Each row has a hidden value; after the row comes its band, the name of the range that the value falls in. Each part has its own.
(in the rows, 100 means zero)
[103 133  74  84 125  80 101 107  83  89 115  92  87  76 102 113 131  92
 102  93  88] -> SN
[ 76  92  90  84 136 124 109 114 104 104 142  95  82  62  97 117 122  92
 106 107 122] -> GN
[120 120  99 114  67  73  90  90  84  89  66 101 111 121 104  82  95 108
  96  92  74] -> HG
[ 57  97  71  67 172 135 116 128  98 102 189  88  63  20  96 136 155  83
 111 109 133] -> GN
[ 96 103  93  93 110 102 103 105  99 101 112  97  91  87  99 107 109  96
 102 100 101] -> SN
[ 77 102  78  75 151 118 110 118  98 101 150  92  76  52  97 127 137  87
 107 104 117] -> GN
[ 50 100  60  62 188 141 119 134  96 100 196  85  57   7  96 144 168  79
 111 111 133] -> BR
[135 139  96 130  28  53  79  81  63  78  32 103 123 132 106  56  93 119
  92  90  54] -> ZM
[113 127  88 101  87  74  94  97  83  91  82  97 102 106 102  93 108 102
  98  93  81] -> HG
[ 72  67 108  98 119 136 107 109 112 110 137 101  94  71  95 105 105 100
 104 113 134] -> GN
[ 96 121  81  84 123  93 104 108  90  93 116  93  87  77 101 113 123  92
 102  95  93] -> SN
[101 104  95  95 106 103 101 102  98  99 105  98  95  83 101 103 106  98
 101 100  98] -> SN
[ 95  89 104 100 103 110 102 100 104 103 103 100 102 100  99 101  97 101
 100 103 109] -> SN
[131 165  74 120  41  45  78  87  42  66  41  95 115 107 108  58 121 116
  94  87  42] -> ZM
[124 125  99 113  66  71  89  90  82  89  59 101 112 123 104  76  95 108
  95  93  70] -> HG
[ 59  69 100  89 142 147 111 117 107 111 162  96  84  46  94 115 121  95
 107 116 139] -> BR
[ 95  94 102 100 100 106 101 101 100 102 101 101  99  97 100 101 102 100
 100 103 105] -> SN
[ 58  63 101  90 137 155 111 117 113 112 159  98  87  46  92 113 119  98
 108 119 146] -> BR
[116 141  78  99  83  66  92  97  70  83  79  95 101  97 106  89 119 101
  98  89  67] -> ZM
[113 137  79  95  99  71  95 100  78  84  88  95  97  96 105  97 118  98
  99  93  73] -> HG
[108 118  90  98  97  85  98  98  88  92  93  99  99 101 102  98 109  99
  99  94  86] -> HG
[130 175  67 113  53  39  81  90  41  64  54  93 111  98 108  66 132 114
  95  84  40] -> ZM
[120 150  74 103  79  60  90  96  65  78  73  95 103  99 106  86 121 102
  98  88  63] -> ZM
[119 137  83 103  81  69  89  94  74  84  72  96 103 107 105  86 111 104
  97  91  66] -> ZM
[ 53  51 105  95 132 160 112 120 114 114 161  99  87  45  92 110 120 100
 108 123 153] -> BR
[114 140  77  97  92  68  94  99  74  84  85  95  99  96 105  94 118 101
  98  91  69] -> HG
[ 88 118  81  83 133 107 107 111  98 101 131  94  85  70 100 115 126  90
 105 100 105] -> SN
[138 115 121 147   7  62  75  73  77  86   8 109 140 159 104  44  64 127
  89  93  63] -> ZM
[119 122  95 109  71  73  91  91  83  89  66 100 110 116 103  83  99 108
  96  91  76] -> HG
[ 68  82  92  86 142 134 110 115 106 108 150  96  83  54  96 114 123  93
 106 111 128] -> GN
[123 167  62  98  79  49  87  98  52  68  73  91  98  90 108  85 137 105
  98  87  51] -> ZM
[ 64  61 107  97 130 145 109 113 113 114 146 100  89  60  93 108 108  99
 106 118 138] -> BR
[ 91 107  88  87 123 105 104 108  99  99 123  95  89  80 100 113 118  94
 102 101 104] -> SN
[ 44  64  90  80 160 160 114 126 105 110 183  93  74  18  91 123 140  91
 111 122 153] -> BR
[ 91 106  88  89 121 103 104 107  98 100 119  97  90  79  99 112 116  94
 102 101 103] -> SN
[120 177  53  91  87  46  88  99  44  66  78  88  94  77 109  86 149 102
  99  83  45] -> ZM
[ 73  63 114 104 113 139 106 107 114 113 127 101  98  80  94 103  96 101
 104 115 135] -> GN
[105 134  75  89 110  78  98 103  80  86 101  94  90  82 104 103 121  95
 101  92  77] -> HG
[ 77  81 100  92 125 132 108 110 108 108 136  98  90  69  96 112 109  95
 105 110 122] -> GN
[106 128  83  94 102  79  99 101  85  89  98  95  94  92 103 102 117  97
 100  92  81] -> HG
[ 51  71  93  81 150 154 113 123 108 110 174  94  78  28  94 121 133  92
 110 119 142] -> BR
[ 36  54  97  88 152 176 116 126 109 114 184  95  78  15  91 116 137  96
 111 129 161] -> BR
[ 90  89  99  97 114 114 104 105 105 104 117  99  95  89  99 105 103  98
 102 104 112] -> GN
[ 91 108  88  87 123 102 103 108  97  97 120  95  88  75 100 113 119  93
 103  99 102] -> SN
[134 131 101 134  25  54  80  80  67  81  27 103 129 138 106  55  87 120
  92  91  57] -> ZM
[ 79  81 103  94 128 129 107 110 110 110 135  98  91  71  96 110 108  97
 104 110 126] -> GN
